Here are made-up things, facts about them, and rows of numbers that follow some of those facts. Name the thing behind each unnamed row.

There are 4 kinds of fact about the things: λ, Ω, σ, ζ.
λ: uses; Ω: comes just before; σ: belongs to class; ζ: refers to
brurama λ [zedroge riflalur gastol]
bulude λ [skeplo pibuvo]
demego λ [ninol destem]
drotruk λ [patusku denan]
drozes λ [grafon steklotra stastim denan giklo]
flavam λ [ruflen budilas destem]
floskin λ [skeplo nogis]
gaflupo λ [sunos greplaplo soplu destem]
kinar λ [sunos]
klelel λ [sunos flubras]
lubrelak λ [sezita vazak]
maskatis λ [fudek stipin bredin nogis]
medrosok λ [zedroge stastim vusto nodrul giklo]
nutrun λ [draster nodrul zupubra soplu vazak]
plepam λ [budilas vazak]
plisal λ [rulin]
plugrer λ [trostani flotram]
starin λ [budilas]
staton λ [stagrifom]
stubrul λ [skaskese zadrim vusto nodrul drotra]
topar λ [zirobur madro mustak stasta kleflaklir drotra]
totrom λ [stastim nodrul greplaplo]
zupla λ [patusku vafluri zupubra plisku]
Ω:
brurama Ω kleflaklir Ω draster Ω drozes Ω bidro Ω greplaplo Ω madro Ω starin
budilas Ω floskin Ω flotram Ω pibuvo Ω rulin
drotra Ω demego Ω stipin Ω grafon Ω fogis Ω destem Ω staplestul Ω todruk
flavam Ω steklotra Ω nodrul Ω skaskese Ω sunos Ω medrosok Ω ruflen Ω stubrul Ω vafluri
fuple Ω lubrelak Ω posi Ω pipustel Ω flubras
gaflupo Ω skeplo Ω zupla Ω drotruk Ω zedroge Ω skinin Ω maskatis Ω totrom Ω denan
ninol Ω nogis Ω fudek Ω plugrer Ω klelel
skevos Ω kinar Ω bulude Ω gelozar Ω bazipi Ω zupubra Ω plepam
staton Ω bredin Ω giklo Ω vazak Ω nutrun Ω vusto Ω mustak Ω gastol Ω vuskone Ω soplu
tofe Ω drustir Ω patusku Ω kogeva Ω tuligam Ω riflalur Ω plisku Ω sezita
zadrim Ω stagrifom Ω perim Ω plisal Ω trostani Ω bibik Ω klidel Ω stasta
[bazipi brurama destem drotra drustir flavam gastol gelozar greplaplo kleflaklir kogeva lubrelak nogis nutrun pipustel plepam riflalur ruflen rulin sezita skevos skinin staplestul starin staton steklotra sunos totrom tuligam vusto zadrim] σ a
[bibik flotram fudek gaflupo grafon kinar klidel plisku skeplo soplu] σ b
[bidro drozes flubras patusku] σ g
[bredin fuple giklo nodrul posi stagrifom stubrul tofe] σ d
[budilas demego floskin fogis madro pibuvo todruk vazak zupubra] σ c
[bulude draster drotruk maskatis plugrer trostani vafluri] σ f
[medrosok mustak skaskese stipin vuskone] σ e
[brurama] ζ vuskone
[brurama] ζ nogis
[flavam tuligam zupubra] ζ klidel
[flavam] ζ rulin
[flavam] ζ sunos
[flotram] ζ stasta
[flotram] ζ budilas
[flotram nutrun zirobur] ζ gastol
[flotram] ζ bredin
[flotram] ζ destem
[fogis posi] ζ vafluri
[fogis] ζ drozes
[fogis] ζ gelozar
[maskatis] ζ zadrim
[maskatis] ζ kleflaklir
[nutrun skevos] ζ draster
[nutrun] ζ bibik
[nutrun vusto] ζ plugrer
[plisku] ζ perim
[plisku] ζ totrom
[plisku] ζ drotruk
[plisku] ζ gaflupo
[posi skaskese] ζ nodrul
[skaskese] ζ giklo
[skeplo] ζ skinin
[skeplo] ζ mustak
[skeplo] ζ klelel
[skeplo] ζ todruk
[skeplo] ζ flubras
[skevos] ζ medrosok
[soplu] ζ ruflen
[soplu] ζ fuple
[soplu] ζ trostani
[soplu] ζ greplaplo
[soplu] ζ drotra
[tuligam] ζ madro
[tuligam zirobur] ζ stubrul
[vusto zupubra] ζ grafon
[vusto] ζ floskin
[vusto] ζ plepam
[zupubra] ζ fudek
[zupubra] ζ bidro

Some rows with their names:
steklotra: [  7 -13 -36 -27 -18  13  15   2 -33   3  19  -7  -3   0   4  12 -30  10
   3 -10  12]
flubras: [ -1  -9  16 -11   2 -21  33   2  33  -8   1   5   4  -2 -15  -1  -5 -22
  15   3   4]
bulude: [ 13 -17   6   3  -5  13 -35   9   6   0   9  23  -1  -5  48  -9  19 -12
 -25 -17 -21]
brurama: [ -5 -29 -38 -11  -9  12 -16   2 -39 -31   7  -6   0   6   0  -9   0  -1
 -37  36   7]
skeplo: [  1   5  51  14  -9  30  17 -10   1   0  -2  11 -15   5  29  -2   1  11
 -44  -8 -18]
ruflen: [ -1  15  -9   7   4 -23  -1   2  35  20  -6 -15   0   1 -17  19   4  15
  28  32   6]
zedroge: [ -3  15   8 -26  -3   6  59  12 -50  16  -9 -15  -1  -3 -11  -1   1  -6
   7  25  13]
soplu: [-13  47  35  50   8 -22  40   5  56 -17 -35 -17   0  29 -27  27  16   0
  14  15  -2]
tofe: [  4 -13 -15  -8  -7  36 -10  -5 -29 -29   9  25   6 -10  13  -7 -18 -14
  -6   2 -12]
rulin: [ -1 -12   3  -1  -1  -7   7   4  15  14  12 -10  -1  -2   7  -2  -5  31
  22  10  10]
stagrifom: [  4  -9  -3  -5  -6  43   5   1 -19 -24  13  14   5 -12  11  -3 -10  -1
  -2  -2  -9]
vusto: [ -4  19  36   7  -2  -9  37 -10  18   2  10 -27  -5  10 -16  19  -7  10
 -12 -14 -11]
skaskese: [ -6  -3  25  22  -2 -13 -34   2 -35  -6  -2  -9   2  -5 -28 -27 -12   6
 -46 -57  -8]
kleflaklir: [  9  -9  36 -22  -1   4  -7 -13 -18  16  38 -14  -9 -17  -9   4 -24  32
 -15 -28  11]
sunos: [ -1   5   3  -8  -4 -12  39  -1  25  15   0  -9   2  -3 -10  -2 -26  28
  25   1   1]
drotruk: [ 17 -15 -49  14   4  26 -12  15 -14 -20   3  11   7   2  14  10  -3 -35
  -7 -30  14]
bibik: [-6  7 15 -1  3  4  9 -8 24 -7 -8 -6 -2 15 19  1 14 -8 -2 25 -4]
skinin: [  2  -1 -13   7   1  -5  -1   1  34  13   7 -11  -2   3   7   2   5  19
  16  21   8]
pibuvo: [ -4 -15   3 -14  -3   2   4   1  27  18   9  13  -3   4  23   7  13  17
  -8 -27 -17]
ninol: [  4   1  19 -23  -4  16  -1   4 -23   5   1   7   6 -20 -22 -21 -19  -5
 -13  14   1]

Which thing is each row?
[  5  -7 -20 -38 -12  11 -24  -4 -28 -50  -5  19  14   5  -8  -7 -12 -42
 -36  17  -5] -> gaflupo
[  3 -11  21 -11  -7   1 -36   2 -17  31 -10  12  -6  -5  19 -26  -7 -12
 -23 -36 -15] -> stipin
[-11  26  56  26  11   6  33  -7 -15  21 -23 -18  -9  -1 -26 -12 -13  17
 -16 -37  -1] -> zirobur
[ -8   2   9  25   0  31  -8  -3   2 -16 -14  -3   3  13   5  -6 -15   3
 -46  12  -5] -> flotram
[-10   1   1  37   5 -24   0  -3  21  18 -15 -18   1   3   5  -4  -4  25
  -4  -3   6] -> tuligam
[ 10  -8   4 -42 -16   1  10  -4 -47  18  27 -11  -1 -10  -9   9 -29  13
 -21 -18   9] -> zadrim
[  4 -15  14 -16 -10  13  -1  -6 -10  27  11  14 -14  -8  36  -4  -7  32
  19   6 -23] -> nogis
[  2   3  20 -16   8 -15  10   2   0 -12  -1 -10   1  -8 -19 -21  15  -6
  -6  -1  11] -> topar
[  9 -12  16  15   7  16  -3  21  38 -13  22   0   1  -4  21  -4  15  11
  -6   7   4] -> trostani
[  4  -9 -37 -14  -1   7 -53  -8 -25  -8  11   6   3 -10  -5   2  -5   7
  -2  15  -7] -> lubrelak
[-12  -1  26  10  11 -38  11   5  32   6  14  -6  -3   4 -26   2  20  21
   6 -45   0] -> madro
[ -5 -15 -31 -20  -2  -6 -35   9  18 -30   6  24  15   4 -14 -10   7 -16
 -19 -13  -8] -> demego
[  1  -5 -20   1   1  -6 -47 -14 -13 -23  -4  -1  10  -8 -19 -21  -7  10
 -37   6  -1] -> flavam
[  4   5  -4 -13   2  -6  38   7  28 -15 -21  -3  12  -6 -18 -23   0 -29
   4  34  15] -> klelel
[ 10 -14  -9  11  -5  18  11  -6 -26 -15   9   5  -4 -10  -6  13 -11 -20
  21 -23   9] -> patusku
[ -5  21  53   8  12 -29  55  -1  24  41 -13 -18 -11  -6 -29  -1  12   7
  27   1   9] -> stasta
[ 13 -16   3  10   9  15 -20   5  30 -30  15   3   9  -1  26  -9  25 -23
 -32   9 -10] -> plugrer
[ -2  -1  -5  32  -4  31 -12  -6   5 -20   0  16   9  -7   6 -16  -9   5
 -13 -14  -2] -> posi
[  0   8 -10  -6 -19  15   2   3 -51 -16  24  19   7 -18  -8  14 -12  -1
  16 -33 -12] -> nodrul
[ -4  23 -21  26  10  11 -23 -27  -5  -6 -16 -15   1  10 -13   9   2 -14
  -9  -5 -11] -> nutrun
[-17  23 -25   7   2 -20  26   4   0  53 -16 -21  -8  13  16  21  -2   4
  22  34   1] -> gastol
[-11 -14 -17  26  10  -3  -7   2  33 -19  -8   5   3   6  -8 -11   4  19
 -10 -11   6] -> fogis
[ -1  13   2  48   8 -11  -2  -2  44 -33 -12   2  13  12 -34  12   7   6
   1 -52  -8] -> zupubra
[-14  -3   7  20  13 -31 -25  22  42   5 -35  -6  -1  19  -5 -15  20 -19
  22  16   6] -> vuskone
[ 13   8 -38  -7   2  18  -3   2  -7 -17 -12  10   8 -11 -14 -16  -1 -33
  14  -4  13] -> zupla
[  3 -20 -10 -29  -6  -3 -16  -9  22  -7  19  26   4   4  34  -7  22  -6
 -29 -23 -37] -> floskin
[  0 -11  23   0   7 -20  13  -1   7 -14  10   0   4  -3  -1   3  22 -21
   2  16   0] -> bidro

Now the same things, written a new way:
Known rows:
kinar: [ 34   2 -39 -14 -19 -35  29 -22   9  19   0 -36   5  -6  -2  18  -7   9
  33  -1   5  13]
budilas: [ 33 -12 -26   2  -1  -7  34 -19  14 -18   2 -45   6   3 -11  28  -9  15
  22   0   8  33]
floskin: [ 51 -15 -13  25 -11 -18  29 -30  -9   7  -6 -29  -6   0 -12  15   2   5
  22   0   9  13]
stipin: [ 42  -7 -25   3 -12 -22  28 -32 -12  13 -12 -30  -7   6 -22  13   7  18
  25   1  10  17]
fuple: [ 42 -13 -28  10  -9   0  23 -35  20  26  -9 -21  -4  14 -10  27  -1  16
  27  13  19  14]
sunos: [ 32  26 -34 -27   8 -31  19 -18  -2  -3 -13 -18  -9   5 -13  20  -4  11
  26 -16  -2  20]
vazak: [ 29  17 -24 -15  -1 -23  19 -12  -2 -12  -2 -27   1  10  -4  17   1  17
  16 -10   8  26]
stagrifom: [ 43  -9 -20  -5  -9  -4  26 -34  11  19 -17 -23  -3  15 -15  18  -6  18
  30   5  21  25]
riflalur: [ 33  23 -27 -23  -7 -46   6 -20  -9  10 -20  -7 -11  11   4  16   9  12
  18 -21   7  21]
vuskone: [ 47  55 -43 -41 -10 -54  -8 -18 -33  24 -18  11 -22   8  -4  -4   6  17
  12 -27  16  -3]
flavam: [ 39   9 -25  10 -13 -20  34 -23  15  13  -5 -39   7 -11 -11  17 -15   9
  33  -1   6  22]
skaskese: [ 26   9 -20 -14 -24 -42  18 -18   0  15 -14 -28 -11  14  -1  17   5  24
  23  -8   5  12]
staplestul: [ 43  33 -26 -31 -11 -42   6 -15 -28  12 -23   3 -13   8   0  12   4   8
  17 -18  12  12]
maskatis: [ 39  35 -23 -21  -3 -51  12 -26 -35  29  -7   0 -13  -5 -14  -4  -1   7
  17  -8   7  -1]
plisal: [ 50   9 -25 -22 -17 -24  16 -31  -7  36  -8   5  -9  14  -4  15  -6  11
  33  -3  24  17]
bazipi: [ 44  19 -24 -19 -10 -27  13 -21 -19  12 -21  -7  -5   6   0  15   1   6
  18 -14  16  17]
plepam: [ 42  49 -32 -25  -9 -42   5 -10 -19   8  -4   6 -14   2  -4   5   0   9
  24 -18  12   6]
vafluri: [ 25  54 -34 -45 -20 -59  -3  -8 -40  -8 -13  15 -13  20   3  -1  13  13
  17 -23  20   6]
topar: [ 52  10  -4 -27 -33 -45  16 -32   3  36  10  -3 -23  16  -3  26   2  18
  20  -1  23  12]
stasta: [ 44  30 -29 -53 -16 -47   2 -18 -30  34  -7  18 -36  24  -3  16  -4  22
  20 -10  18   5]

Name these rows:
[ 40 -12 -35 -14 -18 -31  36 -32 -13  16 -11 -32  -4   4 -22  15   1   9
  25  -7   5   5] -> fudek
[ 46 -17 -22   8  -9  -2  32 -37   3  13  -6 -19  -7  12 -29  27  -4  19
  32   7  14  25] -> bredin
[ 35  26 -26 -35 -16 -46   6 -16 -24  22 -13  -4 -27  18   2  11   2  20
  16 -10   6   4] -> mustak
[ 34  -3 -26  15 -24 -22  26 -29  19  24 -13 -31   8   0  18  19  -3   9
  17 -20   9  21] -> brurama
[ 19  32 -36 -48 -31 -40  15 -13 -28   0  -7   7  -7   7   9  -5  17  16
  24 -21  18  15] -> plisku
[ 34  51 -29 -28 -17 -50  -6 -14 -17  12 -10  14 -20   9  21   4   9   6
  28 -24   9   8] -> totrom
[ 25   8 -31 -18 -15 -25  31 -16   5  -9   0 -23  -1  10  -2  19  -3  14
  23  -7   8  23] -> draster
[ 33  53 -34 -55 -13 -48  -1 -17 -18  16  -8  35 -20  30   1   4  10  20
  25 -16  23  16] -> denan
[ 41  -6 -30  -9  -9  -7  39 -26  24  18   0 -31   0  10 -19  27 -17  22
  36   5  13  31] -> ninol
[ 45   2 -18   1  -2 -22  22 -23 -21   6 -12 -23  -7  10 -11  13   6  12
  18  -9  10  15] -> pibuvo
[ 24   3 -35 -28 -27 -43  24 -21  -1   8 -12 -10  -1  14   7  15   9   9
  25 -10   6  16] -> grafon
[ 26  20 -27 -10 -35 -28  17 -23 -10   0  -6  -8  -3  12  16   3   8   6
  27 -15  17  13] -> drotruk
[ 28  67 -44 -66  -5 -66  -6   0 -26  14  -7  16 -20  10  -3  11  18  11
  18 -17   3   4] -> soplu

